Below are the code and all the weights of a small trained network. Each question names an input and a class and asks about switching units off, where a switched-off unit gives its printed mean instead of its output.

import numpy as np


def w(rows, s, z=0):
    codes = np.array(rows[::2]) - 128.0
    scale = np.full(codes.shape[1], s)
    scale[-1] = z or s
    return codes * scale


def f(y):
    return np.maximum(y, 0)


def log_softmax(a):
    a = a - a.max(-1, keepdims=True)
    return a - np.log(np.exp(a).sum(-1, keepdims=True))


def net(x, mask):
    res = np.array(x, float).reshape(1, 5) / 4 @ E
    y = f(res @ A[0][:, :-1].T + A[0][:, -1])
    res = res + np.where(mask, y, B[0][:, -1]) @ B[0][:, :-1]
    return log_softmax(res[-1] @ U[:, :-1].T + U[:, -1])


A, B = {}, {}
E = w([
[156,166,109],'x0',
[114,106,140],'x1',
[27,213,251],'x2',
[2,153,29],'x3',
[128,127,129],'x4',
],0.0052)
A[0] = w([
[143,123,136,127],'N1',
[191,179,146,66],'N2',
[167,253,115,122],'N3',
[156,98,104,51],'N4',
[119,130,204,157],'N5',
[166,109,166,27],'N6',
[25,155,145,153],'N7',
[75,155,85,34],'N8',
[181,116,175,2],'N9',
[158,117,160,71],'N10',
[119,98,116,125],'N11',
[155,72,132,140],'N12',
[210,222,66,108],'N13',
[102,56,47,126],'N14',
[63,110,88,8],'N15',
[138,1,134,137],'N16',
[224,122,86,88],'N17',
[149,168,94,144],'N18',
[98,227,151,23],'N19',
[165,106,170,22],'N20',
[247,133,171,85],'N21',
[117,139,130,92],'N22',
[91,184,42,25],'N23',
[156,126,180,41],'N24',
],0.01,0.0035)
B[0] = w([
[124,130,109,145],'N1',
[96,108,124,161],'N2',
[176,102,200,175],'N3',
[86,151,209,154],'N4',
[125,156,227,209],'N5',
[59,127,133,150],'N6',
[186,128,182,253],'N7',
[62,109,94,175],'N8',
[41,111,121,158],'N9',
[95,136,113,152],'N10',
[134,134,147,149],'N11',
[144,139,159,182],'N12',
[156,129,223,191],'N13',
[143,156,236,227],'N14',
[40,119,111,166],'N15',
[138,151,225,205],'N16',
[91,162,235,215],'N17',
[152,125,159,165],'N18',
[78,137,251,184],'N19',
[63,111,132,151],'N20',
[54,128,41,231],'N21',
[115,129,144,134],'N22',
[18,107,114,194],'N23',
[61,154,155,154],'N24',
],0.02,0.0045)
U = w([
[14,6,115,55],'0',
[147,212,131,232],'1',
[148,72,153,212],'2',
[146,121,147,194],'3',
[161,215,164,2],'4',
[232,94,95,92],'5',
[212,116,1,70],'6',
],0.0094,0.0075)

Each question gives the input, the list of numbers given to net, and the class t.
The units are the neurons (one row each of A and B). Each row of codes is followed by its name. A weight is (code - 128) times the scale printed after its matrix; where a second scale follows, it is the last column's (A, B and U).
mask holds one flag per neuron, in row order. A switched-off neuron (its flag False) gives its mean, the last column of its row in B, instead of its output. The means were averaged over made-up inputs and are rounded, as every weight is.
A unit's drop is (log p(t) with every unit on - log p(t) with that unit switched off) / (log p(t) with every unit on - log p(t) with every unit switched off).
The circuit of an input: a set's keep is (log p(t) with only the set's units on - log p(t) with every unit switched off) / (log p(t) with every unit on - log p(t) with every unit switched off). Starting from the 12 units with the biggest drops (on a tie, the unit counted first), units are removed one at a time, each time the one whose removal leaves the highest keep (on an exact tie, the one counted first), for as long as the keep stays at least 0.8.
circuit, biggest first: the units of the circuit, biggest drop first
top k neurons: the k neurons with the biggest drops, biggest first
drop when u is switched off: that unit's drop, to one decimal
input [5,5,-1,-7,5], class 0: circuit, biggest first : N21, N9
input [3,1,0,-4,3], class 0: circuit, biggest first : N21, N7
input [-2,7,-8,-8,1], class 0: circuit, biggest first : N21
input [4,4,-7,0,3], class 4: circuit, biggest first : N17, N14, N16
input [-1,-2,-7,-3,-1], class 4: circuit, biggest first : N17, N16
input [-4,3,-5,3,0], class 4: circuit, biggest first : N14, N16
input [-2,0,-3,-5,-5], class 0: top 4 neurons : N21, N7, N14, N9
input [3,-1,-8,3,3], class 4: top 2 neurons : N14, N17
input [-6,-6,-2,-8,2], class 0: drop when N21 is switched off : 0.2
input [6,1,-3,-7,4], class 0: drop when N21 is switched off : 0.5
input [4,1,-8,2,1], class 4: drop when N17 is switched off : 0.2
input [-5,-7,-8,4,-4], class 4: drop when N14 is switched off : 0.4
